Below is a small trained network, with its code and all its weights. Each question gives an input and a class and asks what happens when units are switched off, that is, made to give their printed mean instead of their output.

import numpy as np


def w(rows, s, z=0):
    codes = np.array(rows[::2]) - 128.0
    scale = np.full(codes.shape[1], s)
    scale[-1] = z or s
    return codes * scale


def norm(h):
    return h / np.sqrt((h * h).mean(-1, keepdims=True) + 1e-5)


def f(y):
    return y / 2 * (1 + np.tanh(0.7978845608 * (y + 0.044715 * y**3)))


def log_softmax(a):
    a = a - a.max(-1, keepdims=True)
    return a - np.log(np.exp(a).sum(-1, keepdims=True))


def net(x, mask):
    res = np.array(x, float).reshape(1, 4) / 4 @ E
    u = 0
    for l in range(4):
        y = f(norm(res) @ A[l][:, :-1].T + A[l][:, -1])
        res = res + np.where(mask[u : u + 12], y, B[l][:, -1]) @ B[l][:, :-1]
        u += 12
    return log_softmax(norm(res)[-1] @ U[:, :-1].T + U[:, -1])


A, B = {}, {}
E = w([
[163,122,43,121,82,67,203,182,140,143],'x0',
[10,184,131,86,65,152,169,149,102,159],'x1',
[158,173,170,86,65,78,46,211,163,169],'x2',
[74,68,119,197,1,92,103,140,100,174],'x3',
],0.0091)
A[0] = w([
[191,137,129,214,62,122,118,129,146,90,3],'L0N0',
[148,84,121,197,94,137,121,203,49,143,110],'L0N1',
[125,172,125,105,191,94,199,24,112,55,181],'L0N2',
[142,129,91,137,133,97,200,99,134,134,144],'L0N3',
[163,172,73,92,123,72,73,135,155,160,53],'L0N4',
[121,253,115,114,116,171,162,135,148,109,142],'L0N5',
[187,187,195,107,96,130,126,186,115,68,144],'L0N6',
[201,50,46,86,101,105,170,179,194,106,11],'L0N7',
[45,114,112,110,177,79,108,86,180,166,69],'L0N8',
[133,155,187,79,130,133,101,186,156,198,114],'L0N9',
[255,131,100,153,138,58,98,107,120,87,43],'L0N10',
[157,125,142,151,74,157,101,157,7,138,69],'L0N11',
],0.0074,0.0033)
B[0] = w([
[117,109,148,93,60,93,136,55,98,88,153],'L0N0',
[146,34,144,103,203,98,183,114,161,158,192],'L0N1',
[119,26,122,151,100,170,144,147,141,179,254],'L0N2',
[145,149,142,173,169,142,79,117,154,179,179],'L0N3',
[118,88,60,139,227,173,151,177,80,184,176],'L0N4',
[77,87,166,32,69,123,134,125,116,61,201],'L0N5',
[170,38,133,175,164,182,121,83,121,208,201],'L0N6',
[51,234,86,112,225,98,72,127,160,107,222],'L0N7',
[182,105,157,166,89,89,156,167,107,139,123],'L0N8',
[74,52,144,116,137,196,179,151,59,180,214],'L0N9',
[147,76,170,109,53,108,119,137,2,61,231],'L0N10',
[53,69,130,104,169,142,178,105,225,44,154],'L0N11',
],0.0071,0.0049)
A[1] = w([
[86,162,149,126,52,50,166,156,108,153,97],'L1N0',
[155,219,31,139,129,85,174,156,120,105,3],'L1N1',
[78,166,181,90,142,177,98,59,122,133,142],'L1N2',
[66,99,94,229,50,15,54,111,254,143,68],'L1N3',
[226,84,112,159,111,106,84,78,175,125,84],'L1N4',
[108,36,196,155,141,177,102,132,133,159,166],'L1N5',
[148,114,156,121,134,121,49,244,179,222,42],'L1N6',
[100,152,244,95,201,164,45,101,177,120,85],'L1N7',
[133,164,98,22,77,133,15,161,138,163,155],'L1N8',
[196,232,143,68,81,140,103,118,74,164,69],'L1N9',
[196,153,166,27,216,147,172,186,125,78,87],'L1N10',
[214,147,137,75,163,193,148,152,150,122,131],'L1N11',
],0.0063,0.0036)
B[1] = w([
[123,139,208,154,131,153,147,154,79,38,154],'L1N0',
[33,216,46,179,181,103,137,203,131,53,132],'L1N1',
[162,105,81,197,131,122,73,67,150,64,181],'L1N2',
[36,138,145,83,131,107,198,2,221,103,184],'L1N3',
[101,179,102,91,44,107,127,176,30,137,160],'L1N4',
[73,229,128,101,148,44,131,123,183,199,254],'L1N5',
[97,68,168,174,105,132,123,148,171,227,162],'L1N6',
[159,136,101,184,88,167,101,145,189,126,184],'L1N7',
[141,59,69,209,157,108,112,194,47,168,164],'L1N8',
[110,20,92,171,19,120,112,182,154,138,121],'L1N9',
[51,45,173,91,7,77,226,96,248,65,179],'L1N10',
[81,81,138,61,16,36,161,83,139,132,163],'L1N11',
],0.0071,0.0069)
A[2] = w([
[122,179,31,149,167,55,186,227,211,116,63],'L2N0',
[171,168,61,195,172,198,195,86,105,131,65],'L2N1',
[167,136,146,52,145,172,161,170,193,88,3],'L2N2',
[42,139,181,91,90,181,117,82,90,177,146],'L2N3',
[30,137,190,89,95,102,182,170,142,126,164],'L2N4',
[84,167,64,180,165,180,215,60,96,85,172],'L2N5',
[175,199,148,106,102,207,188,77,76,76,168],'L2N6',
[135,131,242,172,186,132,113,123,88,120,101],'L2N7',
[139,193,74,104,197,114,151,195,85,175,95],'L2N8',
[255,122,124,179,121,75,84,82,131,86,145],'L2N9',
[186,225,117,208,76,192,37,96,215,133,72],'L2N10',
[84,183,122,92,130,151,165,206,93,78,179],'L2N11',
],0.0073,0.0035)
B[2] = w([
[9,188,151,186,225,60,95,138,211,168,165],'L2N0',
[120,109,107,132,81,183,117,147,115,225,140],'L2N1',
[63,35,166,153,101,109,140,79,205,131,129],'L2N2',
[156,138,75,125,150,94,143,136,108,71,235],'L2N3',
[231,134,118,138,165,114,112,98,161,116,254],'L2N4',
[152,101,154,119,126,101,61,216,141,195,211],'L2N5',
[126,162,78,144,40,142,73,211,80,106,135],'L2N6',
[82,127,129,103,91,44,158,129,110,95,138],'L2N7',
[67,142,136,100,175,126,97,3,239,97,141],'L2N8',
[56,195,84,103,58,106,48,214,93,96,160],'L2N9',
[47,240,195,201,248,162,104,126,171,131,161],'L2N10',
[87,148,111,174,140,66,28,154,97,33,154],'L2N11',
],0.008,0.0075)
A[3] = w([
[163,134,131,127,96,77,85,182,56,41,47],'L3N0',
[199,102,151,104,127,125,115,202,129,229,101],'L3N1',
[174,196,146,91,219,120,164,61,189,193,122],'L3N2',
[101,116,163,109,66,98,219,61,171,134,42],'L3N3',
[142,229,245,224,179,217,115,76,98,92,41],'L3N4',
[72,69,153,144,86,127,129,101,145,107,151],'L3N5',
[171,159,201,138,163,229,78,50,110,109,86],'L3N6',
[194,188,110,122,36,125,57,192,69,35,118],'L3N7',
[131,53,126,184,132,191,136,143,107,186,83],'L3N8',
[82,159,71,124,145,151,198,223,139,75,100],'L3N9',
[140,73,125,126,116,67,164,76,179,92,69],'L3N10',
[176,104,181,111,149,81,134,119,2,67,253],'L3N11',
],0.0087,0.0035)
B[3] = w([
[185,134,43,126,66,154,145,140,1,45,218],'L3N0',
[122,67,152,231,131,194,170,165,109,180,204],'L3N1',
[190,173,79,109,163,216,80,162,55,50,226],'L3N2',
[160,143,139,47,80,217,154,19,164,76,222],'L3N3',
[66,185,71,169,171,33,130,138,198,142,205],'L3N4',
[126,106,187,91,71,172,166,166,105,112,210],'L3N5',
[23,110,70,193,81,40,157,76,128,146,163],'L3N6',
[154,123,26,158,105,107,81,203,28,62,236],'L3N7',
[228,82,188,140,150,133,166,225,125,196,169],'L3N8',
[141,150,127,206,75,102,87,84,51,118,161],'L3N9',
[63,131,211,31,97,207,120,68,191,67,255],'L3N10',
[150,199,24,94,157,171,108,113,79,75,215],'L3N11',
],0.0084,0.0055)
U = w([
[108,63,176,55,56,180,183,64,186,79,170],'0',
[125,110,72,165,62,112,83,175,61,69,175],'1',
[160,44,165,193,169,183,156,201,145,249,128],'2',
[37,181,131,192,180,61,93,103,201,133,148],'3',
[154,170,97,104,188,175,91,120,122,94,180],'4',
[201,197,160,113,119,46,191,73,121,209,2],'5',
[188,211,202,132,129,74,185,95,105,181,2],'6',
],0.015,0.0079)

Each question gives the input, the list of numbers given to net, and the class t.
The units are the neurons (one row each of A and B). Each row of codes is followed by its name. A weight is (code - 128) times the scale printed after its matrix; where a second scale follows, it is the last column's (A, B and U).
mask holds one flag per neuron, layer by layer. A switched-off neuron (its flag False) gives its mean, the last column of its row in B, instead of its output. The means were averaged over made-up inputs and are rounded, as every weight is.
A unit's drop is (log p(t) with every unit on - log p(t) with that unit switched off) / (log p(t) with every unit on - log p(t) with every unit switched off).
The circuit of an input: a set's keep is (log p(t) with only the set's units on - log p(t) with every unit switched off) / (log p(t) with every unit on - log p(t) with every unit switched off). Starting from the 12 units with the biggest drops (on a tie, the unit counted first), units are removed one at a time, each time the one whose removal leaves the highest keep (on an exact tie, the one counted first), for as long as the keep stays at least 0.8.
circuit, biggest first: the units of the circuit, biggest drop first
unit that matters most: the unit with the biggest drop
top k neurons: the k neurons with the biggest drops, biggest first
top k neurons in layer l: the k neurons of layer l with the biggest drops, biggest first
drop when u is switched off: that unit's drop, to one decimal
input [1,-5,6,0], class 2: top 3 neurons in layer 0	(L0N4 L0N9 L0N6)
input [0,-6,7,-2], class 2: top 4 neurons	(L0N4 L0N9 L1N6 L0N6)
input [-3,-8,8,-2], class 1: top 2 neurons	(L0N10 L0N2)
input [8,7,4,7], class 3: top 2 neurons	(L0N10 L0N2)
input [-5,-8,-8,-2], class 1: unit that matters most	L2N9
input [-1,-7,7,-5], class 1: circuit, biggest first	(L0N10 L2N9)
input [-8,7,2,-1], class 3: circuit, biggest first	(L1N2 L3N4)
input [-6,-5,2,-1], class 3: top 4 neurons	(L2N10 L1N7 L1N5 L3N4)
input [-4,3,4,-4], class 0: top 2 neurons	(L0N5 L2N5)
input [2,7,8,-2], class 2: circuit, biggest first	(L0N6 L1N6 L3N1)
input [8,3,5,-7], class 3: top 2 neurons in layer 2	(L2N0 L2N11)
input [-1,7,-8,-3], class 2: top 3 neurons in layer 0	(L0N2 L0N10 L0N3)
input [-1,2,2,3], class 4: top 3 neurons	(L3N2 L2N4 L1N10)
input [6,-4,-1,-7], class 0: circuit, biggest first	(L1N10)
input [-8,0,7,-5], class 3: top 3 neurons	(L1N7 L2N10 L1N2)
input [4,5,7,-8], class 0: top 2 neurons	(L1N10 L0N5)
input [-6,6,-3,0], class 1: top 2 neurons in layer 2	(L2N6 L2N3)
input [0,5,-7,5], class 2: top 2 neurons	(L2N5 L1N10)
input [5,-6,8,2], class 2: top 2 neurons	(L0N4 L1N6)
input [3,-5,-2,-3], class 1: unit that matters most	L0N10
input [8,-6,-3,-1], class 3: top 2 neurons in layer 2	(L2N0 L2N8)
input [7,-5,-1,-2], class 3: drop when L0N7 is switched off	1.9
input [3,-7,1,8], class 0: drop when L1N3 is switched off	1.1
input [1,4,6,-4], class 2: drop when L0N6 is switched off	1.0
input [-7,-5,5,1], class 3: drop when L2N10 is switched off	2.0
